Here is a tiny trained network, its code and every weight. The questions are about switching its units off for an input and a target symbol, where a switched-off unit gives its printed mean instead of its output.

import numpy as np


def w(rows, s, z=0):
    codes = np.array(rows[::2]) - 128.0
    scale = np.full(codes.shape[1], s)
    scale[-1] = z or s
    return codes * scale


def f(y):
    return np.maximum(y, 0)


def softmax(a):
    e = np.exp(a - a.max(-1, keepdims=True))
    return e / e.sum(-1, keepdims=True)


def log_softmax(a):
    a = a - a.max(-1, keepdims=True)
    return a - np.log(np.exp(a).sum(-1, keepdims=True))


def net(x, mask):
    ids = ['ΠΩεημξ'.index(c) for c in x.split()]
    T = len(ids)
    res = E[ids] + P[:T]
    r = res
    for j in range(2):
        rows = slice(4 * j, 4 * j + 4)
        q, k, v = (r @ M[0][rows].T for M in (Q, K, V))
        z = softmax(np.where(np.tri(T) > 0, q @ k.T / 4**0.5, -1e9)) @ v
        o = O[0][rows]
        res = res + np.where(mask[j], z, o[:, -1]) @ o[:, :-1]
    y = f(res @ A[0][:, :-1].T + A[0][:, -1])
    res = res + np.where(mask[2:14], y, B[0][:, -1]) @ B[0][:, :-1]
    return log_softmax(res[-1] @ U[:, :-1].T + U[:, -1])


Q, K, V, O, A, B = {}, {}, {}, {}, {}, {}
E = w([
[198,86,166,175,77],'Π',
[127,187,116,137,71],'Ω',
[148,5,174,196,209],'ε',
[170,213,111,111,135],'η',
[133,63,174,133,110],'μ',
[95,143,125,81,142],'ξ',
],0.016)
P = w([
[22,160,148,254,36],'0',
[195,117,138,84,52],'1',
[86,175,207,178,117],'2',
[197,65,88,51,102],'3',
[61,179,213,156,148],'4',
[161,125,119,23,52],'5',
[49,171,255,129,144],'6',
[146,24,147,77,120],'7',
],0.0098)
Q[0] = w([
[106,130,133,93,140],'H1',
[117,179,251,142,134],'H1',
[165,152,133,155,176],'H1',
[59,193,211,222,133],'H1',
[139,86,57,143,132],'H2',
[150,98,132,106,173],'H2',
[120,152,131,75,88],'H2',
[163,180,110,76,91],'H2',
],0.019)
K[0] = w([
[116,90,124,111,102],'H1',
[41,104,8,235,43],'H1',
[157,158,155,166,86],'H1',
[174,141,42,243,115],'H1',
[164,78,124,145,78],'H2',
[174,126,218,110,149],'H2',
[137,116,86,80,200],'H2',
[169,147,111,106,186],'H2',
],0.015)
V[0] = w([
[174,74,219,75,45],'H1',
[20,27,108,110,130],'H1',
[100,89,56,175,51],'H1',
[220,125,128,254,180],'H1',
[96,108,89,81,123],'H2',
[114,138,153,101,149],'H2',
[104,115,140,93,109],'H2',
[105,93,176,131,76],'H2',
],0.015)
O[0] = w([
[251,215,188,86,134,254],'H1',
[215,53,171,229,157,179],'H1',
[157,138,67,202,54,247],'H1',
[50,123,186,80,14,105],'H1',
[161,117,126,146,152,70],'H2',
[116,114,124,158,129,112],'H2',
[153,143,116,144,127,144],'H2',
[140,213,96,115,116,240],'H2',
],0.014,0.0076)
A[0] = w([
[185,72,37,99,155,11],'N1',
[138,108,88,3,117,176],'N2',
[86,238,180,190,190,248],'N3',
[60,120,96,207,124,211],'N4',
[43,70,189,156,116,223],'N5',
[109,86,158,127,170,6],'N6',
[29,86,82,138,126,31],'N7',
[85,124,132,213,198,37],'N8',
[102,124,175,92,145,163],'N9',
[184,92,142,89,159,133],'N10',
[125,152,135,73,52,44],'N11',
[108,125,149,78,208,193],'N12',
],0.011,0.0019)
B[0] = w([
[85,96,201,197,164,198],'N1',
[35,196,61,196,140,174],'N2',
[91,8,126,148,108,204],'N3',
[198,188,159,56,80,206],'N4',
[64,195,39,124,169,167],'N5',
[199,126,174,185,115,133],'N6',
[162,133,195,148,227,167],'N7',
[62,102,50,68,142,165],'N8',
[139,47,168,120,97,140],'N9',
[76,165,84,109,55,236],'N10',
[109,38,137,112,229,252],'N11',
[229,145,160,156,30,168],'N12',
],0.012,0.016)
U = w([
[110,29,219,42,122,117],'Π',
[203,109,139,2,124,252],'Ω',
[28,92,169,112,51,125],'ε',
[143,96,180,89,197,26],'η',
[128,81,209,210,152,136],'μ',
[190,27,25,72,185,115],'ξ',
],0.0041,0.003)

Each question gives the input, a string of symbols that net reads in full, and the target symbol t.
The units are the heads (4 rows each of Q, K, V and O) and the neurons (one row each of A and B). Each row of codes is followed by its name. A weight is (code - 128) times the scale printed after its matrix; where a second scale follows, it is the last column's (O, A, B and U).
mask holds one flag per unit, heads first, then neurons. A switched-off unit (its flag False) gives its mean, the last column of its rows in O or B, instead of its output. The means were averaged over made-up inputs and are rounded, as every weight is.
A unit's drop is (log p(t) with every unit on - log p(t) with that unit switched off) / (log p(t) with every unit on - log p(t) with every unit switched off).
The circuit of an input: a set's keep is (log p(t) with only the set's units on - log p(t) with every unit switched off) / (log p(t) with every unit on - log p(t) with every unit switched off). Starting from the 12 units with the biggest drops (on a tie, the unit counted first), units are removed one at a time, each time the one whose removal leaves the highest keep (on an exact tie, the one counted first), for as long as the keep stays at least 0.8.
units of the circuit, in order: the units of the circuit, biggest drop first
unit that matters most: the unit with the biggest drop
top k neurons: the k neurons with the biggest drops, biggest first
drop when u is switched off: that unit's drop, to one decimal
input ξ ε Ω, target ξ: units of the circuit, in order : (H1; N8)
input η Π Π μ η, target η: top 2 neurons : (N7; N10)
input Π η Ω μ ξ Ω, target μ: units of the circuit, in order : (H1; N1; N4; H2)
input η Π Π ε ε, target η: unit that matters most : N7
input Ω Π Π Π, target η: top 4 neurons : (N11; N2; N3; N10)
input ε Ω μ, target ε: top 2 neurons : (N5; N7)
input Ω ε Ω μ η η ε, target Ω: units of the circuit, in order : (H1; N4; N1; N2)
input μ Π ε Ω, target Π: units of the circuit, in order : (H1; N11)
input η η μ Ω μ Π η, target η: top 4 neurons : (N7; N10; N11; N5)
input Π Π ξ ξ, target μ: units of the circuit, in order : (N1; H1)
input ξ ξ ξ ξ η μ, target μ: units of the circuit, in order : (N1; H1; H2)
input Ω ξ ε μ Π, target Ω: units of the circuit, in order : (H1; N4; N1; N3)
input η Π ξ μ, target μ: top 3 neurons : (N1; N4; N8)
input μ Π Π Π η η, target ε: units of the circuit, in order : (N2; H1)
input Π μ ε ε Ω ε ε, target Π: units of the circuit, in order : (H1; N11; N2)
input η Π μ Π Ω μ Π Π, target Ω: top 2 neurons : (N1; N10)
input Π Π ξ Π, target μ: units of the circuit, in order : (N1; H1)
input μ ξ ξ, target μ: units of the circuit, in order : (H1)
input Ω Ω Π η μ Ω η ε, target ε: units of the circuit, in order : (N2; H1; N11)
input Ω η ξ Π μ Π ξ, target Ω: top 2 neurons : (N4; N1)
input Π μ μ, target Π: unit that matters most : N11
input ξ Ω ε, target ξ: drop when N1 is switched off : -0.1
input Ω η ξ η ξ μ Ω, target Ω: drop when N11 is switched off : 0.1
input ξ μ μ η Π, target ξ: drop when N9 is switched off : 0.0
